Below is a small trained network, with its code and all its weights. Each question gives an input and a class and asks what happens when units are switched off, that is, made to give their printed mean instead of their output.

import numpy as np


def w(rows, s, z=0):
    codes = np.array(rows[::2]) - 128.0
    scale = np.full(codes.shape[1], s)
    scale[-1] = z or s
    return codes * scale


def f(y):
    return y / 2 * (1 + np.tanh(0.7978845608 * (y + 0.044715 * y**3)))


def log_softmax(a):
    a = a - a.max(-1, keepdims=True)
    return a - np.log(np.exp(a).sum(-1, keepdims=True))


def net(x, mask):
    res = np.array(x, float).reshape(1, 6) / 4 @ E
    y = f(res @ A[0][:, :-1].T + A[0][:, -1])
    res = res + np.where(mask, y, B[0][:, -1]) @ B[0][:, :-1]
    return log_softmax(res[-1] @ U[:, :-1].T + U[:, -1])


A, B = {}, {}
E = w([
[168,164,214],'x0',
[185,187,120],'x1',
[83,49,127],'x2',
[95,141,209],'x3',
[2,127,207],'x4',
[203,27,179],'x5',
],0.0067)
A[0] = w([
[95,80,43,212],'N0',
[113,124,224,226],'N1',
[158,47,84,218],'N2',
[14,85,171,202],'N3',
[86,147,250,214],'N4',
[206,34,133,187],'N5',
[157,248,83,222],'N6',
[151,216,83,204],'N7',
[108,117,255,253],'N8',
[161,110,162,155],'N9',
[40,131,230,174],'N10',
[138,223,68,217],'N11',
[90,154,193,184],'N12',
[236,143,121,202],'N13',
[69,70,37,216],'N14',
[254,74,165,210],'N15',
[73,56,71,186],'N16',
],0.0084,0.004)
B[0] = w([
[114,25,170,207],'N0',
[117,198,123,209],'N1',
[199,92,168,207],'N2',
[56,153,191,224],'N3',
[80,232,115,232],'N4',
[228,162,180,210],'N5',
[96,92,7,253],'N6',
[97,76,23,221],'N7',
[119,209,141,242],'N8',
[162,178,135,149],'N9',
[47,187,163,222],'N10',
[65,63,28,235],'N11',
[57,192,113,184],'N12',
[230,134,72,215],'N13',
[73,4,201,219],'N14',
[254,177,126,228],'N15',
[86,56,233,195],'N16',
],0.0067,0.0062)
U = w([
[114,93,2,38],'0',
[99,32,197,90],'1',
[94,65,83,255],'2',
[56,209,159,70],'3',
[143,197,125,215],'4',
[218,129,141,117],'5',
],0.0075,0.0028)

Each question gives the input, the list of numbers given to net, and the class t.
The units are the neurons (one row each of A and B). Each row of codes is followed by its name. A weight is (code - 128) times the scale printed after its matrix; where a second scale follows, it is the last column's (A, B and U).
mask holds one flag per neuron, in row order. A switched-off neuron (its flag False) gives its mean, the last column of its row in B, instead of its output. The means were averaged over made-up inputs and are rounded, as every weight is.
A unit's drop is (log p(t) with every unit on - log p(t) with that unit switched off) / (log p(t) with every unit on - log p(t) with every unit switched off).
The circuit of an input: a set's keep is (log p(t) with only the set's units on - log p(t) with every unit switched off) / (log p(t) with every unit on - log p(t) with every unit switched off). Starting from the 12 units with the biggest drops (on a tie, the unit counted first), units are removed one at a time, each time the one whose removal leaves the highest keep (on an exact tie, the one counted first), for as long as the keep stays at least 0.8.
circuit, biggest first: the units of the circuit, biggest drop first
top k neurons: the k neurons with the biggest drops, biggest first
drop when u is switched off: that unit's drop, to one decimal
input [-1,-5,3,-2,-4,6], class 5: circuit, biggest first : N15; N5
input [7,5,-8,-4,-2,3], class 0: top 3 neurons : N6; N7; N11
input [5,7,-5,2,-6,1], class 0: circuit, biggest first : N6; N7
input [-1,-4,7,0,-8,7], class 5: top neuron : N15
input [-8,-1,2,3,-4,4], class 1: top 3 neurons : N14; N16; N0
input [2,-8,6,-1,0,-6], class 1: top 2 neurons : N14; N16
input [3,2,0,-1,-7,-2], class 0: drop when N6 is switched off : 0.2
input [3,-5,4,-8,-6,0], class 5: drop when N5 is switched off : 0.2
input [4,7,1,3,1,-8], class 0: drop when N11 is switched off : 0.2
input [-5,4,-7,-3,2,-1], class 0: drop when N6 is switched off : 0.1
